Below is a small trained network, with its code and all its weights. Each question gives an input and a class and asks what happens when units are switched off, that is, made to give their printed mean instead of their output.

import numpy as np


def w(rows, s, z=0):
    codes = np.array(rows[::2]) - 128.0
    scale = np.full(codes.shape[1], s)
    scale[-1] = z or s
    return codes * scale


def f(y):
    return np.maximum(y, 0)


def log_softmax(a):
    a = a - a.max(-1, keepdims=True)
    return a - np.log(np.exp(a).sum(-1, keepdims=True))


def net(x, mask):
    res = np.array(x, float).reshape(1, 3) / 4 @ E
    y = f(res @ A[0][:, :-1].T + A[0][:, -1])
    res = res + np.where(mask, y, B[0][:, -1]) @ B[0][:, :-1]
    return log_softmax(res[-1] @ U[:, :-1].T + U[:, -1])


A, B = {}, {}
E = w([
[129,106,75,183,99,180,22],'x0',
[159,7,118,177,140,120,162],'x1',
[84,154,165,178,208,189,148],'x2',
],0.012)
A[0] = w([
[138,67,189,113,183,93,222,172],'neuron 0',
[176,105,94,109,96,81,149,170],'neuron 1',
[194,74,50,106,20,78,23,175],'neuron 2',
[145,57,82,249,123,152,134,211],'neuron 3',
[83,146,182,185,200,204,117,108],'neuron 4',
[107,159,155,29,105,97,120,203],'neuron 5',
[118,136,178,101,203,123,215,106],'neuron 6',
[142,156,165,78,99,120,127,189],'neuron 7',
[144,74,134,135,158,166,141,152],'neuron 8',
[196,61,153,128,130,67,169,137],'neuron 9',
[130,122,141,254,168,183,89,186],'neuron 10',
[138,159,160,81,193,108,174,93],'neuron 11',
[71,104,116,224,177,207,70,171],'neuron 12',
[116,186,163,15,55,71,117,179],'neuron 13',
[55,194,125,161,174,174,119,117],'neuron 14',
[22,183,190,114,175,194,114,253],'neuron 15',
[132,80,158,98,159,44,231,200],'neuron 16',
[186,45,112,134,142,160,100,172],'neuron 17',
[132,70,214,130,141,101,220,167],'neuron 18',
[184,21,104,189,127,153,105,154],'neuron 19',
[100,181,192,32,125,121,149,139],'neuron 20',
[173,52,105,190,137,114,147,158],'neuron 21',
[101,188,93,59,48,90,57,150],'neuron 22',
[95,191,107,71,68,149,117,102],'neuron 23',
],0.0091,0.0042)
B[0] = w([
[99,129,193,114,141,110,219,194],'neuron 0',
[129,100,153,168,106,104,134,182],'neuron 1',
[135,17,50,229,50,130,98,251],'neuron 2',
[84,135,120,255,184,220,136,207],'neuron 3',
[72,196,146,155,181,83,98,179],'neuron 4',
[195,120,102,84,128,96,134,187],'neuron 5',
[71,95,141,69,146,76,169,179],'neuron 6',
[159,125,114,112,129,81,125,167],'neuron 7',
[126,170,147,146,132,163,154,159],'neuron 8',
[151,104,192,156,107,138,197,186],'neuron 9',
[53,174,121,222,158,137,95,191],'neuron 10',
[102,119,89,40,146,87,149,166],'neuron 11',
[28,161,105,204,161,106,66,197],'neuron 12',
[204,127,121,104,93,83,123,209],'neuron 13',
[109,206,155,124,190,63,87,173],'neuron 14',
[152,192,177,98,188,93,107,200],'neuron 15',
[121,86,167,98,123,112,178,206],'neuron 16',
[125,108,111,214,140,192,150,185],'neuron 17',
[101,102,186,134,141,118,198,189],'neuron 18',
[130,110,148,180,159,202,144,206],'neuron 19',
[157,100,127,55,152,105,122,183],'neuron 20',
[144,127,161,180,141,187,155,188],'neuron 21',
[211,139,118,153,102,118,74,206],'neuron 22',
[199,124,143,113,120,126,107,173],'neuron 23',
],0.0093,0.016)
U = w([
[58,217,153,135,175,129,102,206],'0',
[132,100,208,155,137,214,185,203],'1',
[131,97,174,30,131,80,188,82],'2',
[201,77,82,128,1,96,107,200],'3',
[239,192,134,66,133,131,90,195],'4',
[148,157,146,122,95,140,84,21],'5',
[101,74,27,145,108,233,97,10],'6',
],0.0093,0.0014)

Each question gives the input, the list of numbers given to net, and the class t.
The units are the neurons (one row each of A and B). Each row of codes is followed by its name. A weight is (code - 128) times the scale printed after its matrix; where a second scale follows, it is the last column's (A, B and U).
mask holds one flag per neuron, in row order. A switched-off neuron (its flag False) gives its mean, the last column of its row in B, instead of its output. The means were averaged over made-up inputs and are rounded, as every weight is.
A unit's drop is (log p(t) with every unit on - log p(t) with that unit switched off) / (log p(t) with every unit on - log p(t) with every unit switched off).
The circuit of an input: a set's keep is (log p(t) with only the set's units on - log p(t) with every unit switched off) / (log p(t) with every unit on - log p(t) with every unit switched off). Starting from the 12 units with the biggest drops (on a tie, the unit counted first), units are removed one at a time, each time the one whose removal leaves the highest keep (on an exact tie, the one counted first), for as long as the keep stays at least 0.8.
circuit, biggest first: the units of the circuit, biggest drop first
unit that matters most: the unit with the biggest drop
k most important neurons: the k neurons with the biggest drops, biggest first
drop when u is switched off: that unit's drop, to one decimal
input [-5,1,8], class 0: unit that matters most => neuron 4
input [-7,6,-1], class 2: circuit, biggest first => [neuron 6; neuron 16]
input [4,5,3], class 6: circuit, biggest first => [neuron 12; neuron 0]
input [-1,5,-8], class 1: 4 most important neurons => [neuron 9; neuron 19; neuron 21; neuron 17]
input [4,-6,1], class 4: 3 most important neurons => [neuron 3; neuron 22; neuron 23]
input [6,-4,-1], class 3: 3 most important neurons => [neuron 3; neuron 22; neuron 19]
input [-4,-1,-5], class 3: 2 most important neurons => [neuron 15; neuron 13]
input [2,8,-7], class 1: 3 most important neurons => [neuron 9; neuron 21; neuron 19]
input [-7,-6,-8], class 3: 2 most important neurons => [neuron 22; neuron 13]
input [7,7,6], class 0: 4 most important neurons => [neuron 12; neuron 2; neuron 4; neuron 10]
input [7,-4,-3], class 3: 2 most important neurons => [neuron 22; neuron 3]
input [6,8,4], class 6: drop when neuron 12 is switched off => 0.7
input [-6,-5,-7], class 3: drop when neuron 22 is switched off => 0.2
input [-2,-4,1], class 4: drop when neuron 19 is switched off => 0.0
input [2,5,5], class 0: unit that matters most => neuron 12
